Below is a small trained network, with its code and all its weights. Each question gives an input and a class and asks what happens when units are switched off, that is, made to give their printed mean instead of their output.

import numpy as np


def w(rows, s, z=0):
    codes = np.array(rows[::2]) - 128.0
    scale = np.full(codes.shape[1], s)
    scale[-1] = z or s
    return codes * scale


def f(y):
    return np.maximum(y, 0)


def log_softmax(a):
    a = a - a.max(-1, keepdims=True)
    return a - np.log(np.exp(a).sum(-1, keepdims=True))


def net(x, mask):
    res = np.array(x, float).reshape(1, 6) / 4 @ E
    y = f(res @ A[0][:, :-1].T + A[0][:, -1])
    res = res + np.where(mask, y, B[0][:, -1]) @ B[0][:, :-1]
    return log_softmax(res[-1] @ U[:, :-1].T + U[:, -1])


A, B = {}, {}
E = w([
[172,254,72],'x0',
[129,128,127],'x1',
[31,213,184],'x2',
[128,130,128],'x3',
[128,125,128],'x4',
[228,152,205],'x5',
],0.0085)
A[0] = w([
[76,101,57,40],'N0',
[169,194,62,1],'N1',
[51,200,215,54],'N2',
[68,87,53,59],'N3',
[248,151,173,81],'N4',
[152,109,211,108],'N5',
[116,68,152,59],'N6',
[159,177,121,210],'N7',
[76,121,50,13],'N8',
[170,72,79,39],'N9',
[170,139,196,30],'N10',
[57,145,228,106],'N11',
[181,149,206,3],'N12',
[73,39,169,8],'N13',
[79,96,207,118],'N14',
[33,133,16,35],'N15',
[148,132,187,83],'N16',
[116,248,112,119],'N17',
[168,119,79,60],'N18',
[109,49,149,61],'N19',
[122,49,187,64],'N20',
[142,159,105,44],'N21',
[126,113,64,53],'N22',
[170,185,14,60],'N23',
[124,181,120,126],'N24',
[83,120,82,33],'N25',
[174,174,183,157],'N26',
[61,165,152,64],'N27',
[109,119,35,116],'N28',
[95,95,222,109],'N29',
[131,127,122,95],'N30',
],0.012,0.0092)
B[0] = w([
[122,158,167,160],'N0',
[129,177,104,163],'N1',
[248,72,163,216],'N2',
[131,154,170,177],'N3',
[102,129,173,230],'N4',
[87,145,147,185],'N5',
[147,175,118,156],'N6',
[105,115,102,247],'N7',
[111,157,174,154],'N8',
[193,144,152,166],'N9',
[99,161,186,151],'N10',
[170,109,115,211],'N11',
[98,159,182,155],'N12',
[131,179,96,169],'N13',
[120,167,74,194],'N14',
[109,135,184,209],'N15',
[116,133,139,154],'N16',
[113,136,95,254],'N17',
[153,142,123,153],'N18',
[141,186,109,171],'N19',
[140,179,90,183],'N20',
[117,192,78,134],'N21',
[138,133,192,144],'N22',
[154,171,123,204],'N23',
[123,151,91,185],'N24',
[102,138,161,142],'N25',
[84,134,138,219],'N26',
[176,135,158,175],'N27',
[125,124,181,192],'N28',
[101,187,96,193],'N29',
[114,103,105,128],'N30',
],0.012,0.008)
U = w([
[56,158,135,242],'0',
[71,247,74,3],'1',
[22,183,254,24],'2',
[236,128,173,64],'3',
[45,135,123,228],'4',
[39,134,120,228],'5',
[2,21,75,96],'6',
],0.0093,0.013)

Each question gives the input, the list of numbers given to net, and the class t.
The units are the neurons (one row each of A and B). Each row of codes is followed by its name. A weight is (code - 128) times the scale printed after its matrix; where a second scale follows, it is the last column's (A, B and U).
mask holds one flag per neuron, in row order. A switched-off neuron (its flag False) gives its mean, the last column of its row in B, instead of its output. The means were averaged over made-up inputs and are rounded, as every weight is.
A unit's drop is (log p(t) with every unit on - log p(t) with that unit switched off) / (log p(t) with every unit on - log p(t) with every unit switched off).
The circuit of an input: a set's keep is (log p(t) with only the set's units on - log p(t) with every unit switched off) / (log p(t) with every unit on - log p(t) with every unit switched off). Starting from the 12 units with the biggest drops (on a tie, the unit counted first), units are removed one at a time, each time the one whose removal leaves the highest keep (on an exact tie, the one counted first), for as long as the keep stays at least 0.8.
circuit, biggest first: the units of the circuit, biggest drop first
unit that matters most: the unit with the biggest drop
k most important neurons: the k neurons with the biggest drops, biggest first
drop of u: that unit's drop, to one decimal
input [5,-5,3,3,0,-6], class 2: unit that matters most => N15
input [-6,0,-8,-7,3,8], class 2: circuit, biggest first => N4, N5
input [6,-3,-6,-3,-1,7], class 2: circuit, biggest first => N4, N26
input [-5,-3,-7,-3,2,-5], class 3: circuit, biggest first => N9, N26
input [-8,-2,5,-5,-1,2], class 1: circuit, biggest first => N29, N14, N13
input [-2,5,7,-5,-7,-2], class 3: circuit, biggest first => N2, N11
input [-7,6,6,-3,-5,-1], class 1: 3 most important neurons => N29, N14, N13
input [4,-4,-4,6,-6,6], class 2: circuit, biggest first => N4, N26
input [-3,-2,1,-6,5,-6], class 2: 2 most important neurons => N15, N3
input [4,-4,6,1,3,-6], class 2: 2 most important neurons => N15, N8
input [2,-4,-7,3,1,-6], class 3: 2 most important neurons => N9, N26
input [7,-2,8,2,0,0], class 3: 2 most important neurons => N2, N27
input [-5,-2,4,-3,-4,-2], class 1: 2 most important neurons => N14, N29
input [6,-2,8,-4,4,2], class 3: most important neuron => N2
input [-6,4,7,-1,-1,6], class 3: drop of N21 => 0.0
input [1,0,7,-4,2,4], class 3: drop of N11 => 0.2
input [-6,0,-3,4,2,-3], class 1: drop of N20 => 0.2
input [-1,2,-8,-2,2,-3], class 3: drop of N26 => 0.1
